Below is a small trained network, with its code and all its weights. Each question gives an input and a class and asks what happens when units are switched off, that is, made to give their printed mean instead of their output.

import numpy as np


def w(rows, s, z=0):
    codes = np.array(rows[::2]) - 128.0
    scale = np.full(codes.shape[1], s)
    scale[-1] = z or s
    return codes * scale


def norm(h):
    return h / np.sqrt((h * h).mean(-1, keepdims=True) + 1e-5)


def f(y):
    return y / 2 * (1 + np.tanh(0.7978845608 * (y + 0.044715 * y**3)))


def log_softmax(a):
    a = a - a.max(-1, keepdims=True)
    return a - np.log(np.exp(a).sum(-1, keepdims=True))


def net(x, mask):
    res = np.array(x, float).reshape(1, 5) / 4 @ E
    u = 0
    for l in range(2):
        y = f(norm(res) @ A[l][:, :-1].T + A[l][:, -1])
        res = res + np.where(mask[u : u + 16], y, B[l][:, -1]) @ B[l][:, :-1]
        u += 16
    return log_softmax(norm(res)[-1] @ U[:, :-1].T + U[:, -1])


A, B = {}, {}
E = w([
[156,58,188,85,148,167,73,160,17],'x0',
[136,96,196,50,46,1,198,51,101],'x1',
[121,109,117,124,84,142,104,130,141],'x2',
[225,245,195,134,107,189,105,108,122],'x3',
[203,94,117,223,122,112,161,116,99],'x4',
],0.0077)
A[0] = w([
[104,33,128,106,135,134,182,112,179,65],'0.n1',
[50,46,108,115,148,76,152,156,73,67],'0.n2',
[134,101,192,116,136,120,67,74,69,67],'0.n3',
[45,142,152,62,154,110,97,124,129,47],'0.n4',
[123,88,179,163,135,128,132,154,27,56],'0.n5',
[127,132,108,1,134,173,144,98,171,65],'0.n6',
[145,74,126,60,152,143,87,82,83,86],'0.n7',
[118,175,75,136,103,130,211,105,119,59],'0.n8',
[114,150,101,123,99,83,155,37,188,63],'0.n9',
[176,60,105,227,84,117,180,106,77,47],'0.n10',
[125,174,187,91,124,181,152,121,122,81],'0.n11',
[109,137,168,51,130,135,113,162,80,79],'0.n12',
[154,77,180,134,94,57,143,81,137,3],'0.n13',
[251,232,194,113,63,147,88,96,96,89],'0.n14',
[234,185,204,58,58,89,147,108,126,82],'0.n15',
[187,113,140,205,97,122,148,85,71,69],'0.n16',
],0.0093,0.0052)
B[0] = w([
[121,92,211,155,143,107,152,114,129,164],'0.n1',
[48,109,229,185,114,101,133,157,167,204],'0.n2',
[127,178,141,133,72,70,73,93,118,165],'0.n3',
[194,122,137,116,75,143,217,196,175,159],'0.n4',
[152,161,78,139,91,94,84,112,99,164],'0.n5',
[214,177,124,84,112,127,220,171,139,159],'0.n6',
[118,186,113,146,61,92,98,121,80,165],'0.n7',
[121,148,110,138,63,99,95,129,58,145],'0.n8',
[121,206,98,146,90,93,80,100,62,180],'0.n9',
[196,128,58,86,91,70,211,211,187,178],'0.n10',
[105,115,143,121,123,119,118,182,157,161],'0.n11',
[159,163,104,91,91,95,130,99,87,170],'0.n12',
[191,100,111,75,189,148,127,88,161,165],'0.n13',
[2,74,176,192,121,158,163,186,143,254],'0.n14',
[144,95,141,123,224,185,111,84,149,221],'0.n15',
[173,157,109,74,55,119,152,189,142,163],'0.n16',
],0.01,0.0081)
A[1] = w([
[151,110,157,60,138,131,163,39,154,69],'1.n1',
[145,205,190,110,93,201,150,116,110,112],'1.n2',
[109,167,156,18,99,152,125,159,173,34],'1.n3',
[102,203,69,146,109,99,125,48,138,2],'1.n4',
[209,144,138,103,125,145,205,190,110,120],'1.n5',
[86,165,143,7,137,135,171,149,126,116],'1.n6',
[182,104,131,110,91,124,47,124,18,152],'1.n7',
[143,138,195,116,121,132,99,79,185,150],'1.n8',
[145,126,183,120,145,115,128,119,167,92],'1.n9',
[74,76,110,129,148,49,139,123,128,35],'1.n10',
[53,158,148,87,121,139,142,121,187,76],'1.n11',
[122,135,67,115,187,234,86,173,115,107],'1.n12',
[93,84,182,133,124,94,139,117,178,120],'1.n13',
[116,119,167,41,135,95,109,57,156,113],'1.n14',
[123,95,135,73,154,82,136,50,165,67],'1.n15',
[95,156,83,179,138,144,150,121,166,123],'1.n16',
],0.012,0.0049)
B[1] = w([
[179,71,38,23,205,183,74,89,108,180],'1.n1',
[44,69,183,211,104,49,161,159,147,235],'1.n2',
[179,98,55,176,65,82,202,197,202,202],'1.n3',
[67,235,207,66,30,60,5,54,20,163],'1.n4',
[154,96,55,80,74,44,181,172,238,228],'1.n5',
[182,116,60,69,64,31,179,158,193,221],'1.n6',
[20,249,138,59,106,47,111,40,101,194],'1.n7',
[102,71,104,179,247,207,91,123,109,189],'1.n8',
[121,104,90,147,185,196,70,188,42,157],'1.n9',
[18,90,210,178,193,229,136,163,140,195],'1.n10',
[104,113,172,173,78,85,159,125,96,220],'1.n11',
[234,93,83,57,207,137,118,53,105,250],'1.n12',
[174,151,158,200,202,226,91,166,146,254],'1.n13',
[219,183,46,154,161,216,94,92,96,200],'1.n14',
[210,121,59,66,174,254,59,89,102,174],'1.n15',
[127,135,162,57,109,117,89,98,50,228],'1.n16',
],0.0086,0.0058)
U = w([
[49,57,220,219,187,199,144,202,177,120],'0',
[218,102,41,67,56,51,208,212,230,254],'1',
[235,86,47,54,239,225,42,47,90,9],'2',
[50,251,147,113,34,39,46,64,61,42],'3',
],0.014,0.003)

Each question gives the input, the list of numbers given to net, and the class t.
The units are the neurons (one row each of A and B). Each row of codes is followed by its name. A weight is (code - 128) times the scale printed after its matrix; where a second scale follows, it is the last column's (A, B and U).
mask holds one flag per neuron, layer by layer. A switched-off neuron (its flag False) gives its mean, the last column of its row in B, instead of its output. The means were averaged over made-up inputs and are rounded, as every weight is.
A unit's drop is (log p(t) with every unit on - log p(t) with that unit switched off) / (log p(t) with every unit on - log p(t) with every unit switched off).
The circuit of an input: a set's keep is (log p(t) with only the set's units on - log p(t) with every unit switched off) / (log p(t) with every unit on - log p(t) with every unit switched off). Starting from the 12 units with the biggest drops (on a tie, the unit counted first), units are removed one at a time, each time the one whose removal leaves the highest keep (on an exact tie, the one counted first), for as long as the keep stays at least 0.8.
circuit, biggest first: the units of the circuit, biggest drop first
top k neurons: the k neurons with the biggest drops, biggest first
top k neurons in layer l: the k neurons of layer l with the biggest drops, biggest first
input [-8,6,-4,5,-7], class 3: top 4 neurons	[0.n9; 1.n4; 0.n10; 0.n16]
input [0,-5,2,4,2], class 2: circuit, biggest first	[1.n12]
input [-5,-6,-3,-1,-6], class 1: top 3 neurons	[0.n15; 0.n9; 1.n3]
input [7,2,-2,-4,-6], class 3: top 3 neurons in layer 0	[0.n7; 0.n3; 0.n10]
input [-8,8,5,-6,7], class 2: circuit, biggest first	[0.n13; 0.n14; 1.n15]
input [8,6,3,-5,-7], class 3: top 2 neurons in layer 1	[1.n7; 1.n5]
input [-6,-3,0,-4,-5], class 3: circuit, biggest first	[0.n14; 1.n4]
input [6,3,-6,3,-4], class 3: top 2 neurons	[0.n3; 0.n12]
input [8,7,5,8,6], class 0: top 2 neurons	[0.n14; 0.n15]
input [-6,6,2,-4,-1], class 2: top 2 neurons	[0.n13; 0.n14]
input [2,1,1,7,-8], class 1: top 3 neurons in layer 1	[1.n6; 1.n3; 1.n10]
input [8,7,-8,8,-2], class 0: top 2 neurons in layer 0	[0.n14; 0.n15]
input [2,-7,-4,-4,7], class 1: top 3 neurons	[0.n10; 1.n5; 0.n15]
input [-8,4,3,1,2], class 3: circuit, biggest first	[0.n9]
input [-4,-7,-7,5,2], class 2: top 2 neurons	[1.n12; 0.n2]
input [-4,3,-1,0,0], class 3: top 2 neurons	[0.n9; 0.n8]
input [6,7,-6,-4,3], class 2: top 2 neurons	[0.n13; 0.n14]
input [1,-3,5,-5,7], class 1: top 2 neurons	[0.n10; 0.n14]
input [-1,-4,-7,1,4], class 1: top 2 neurons	[1.n5; 0.n15]
input [-5,8,-1,4,5], class 2: top neuron in layer 0	[0.n15]
input [1,-6,7,-3,6], class 1: top 2 neurons in layer 0	[0.n10; 0.n15]
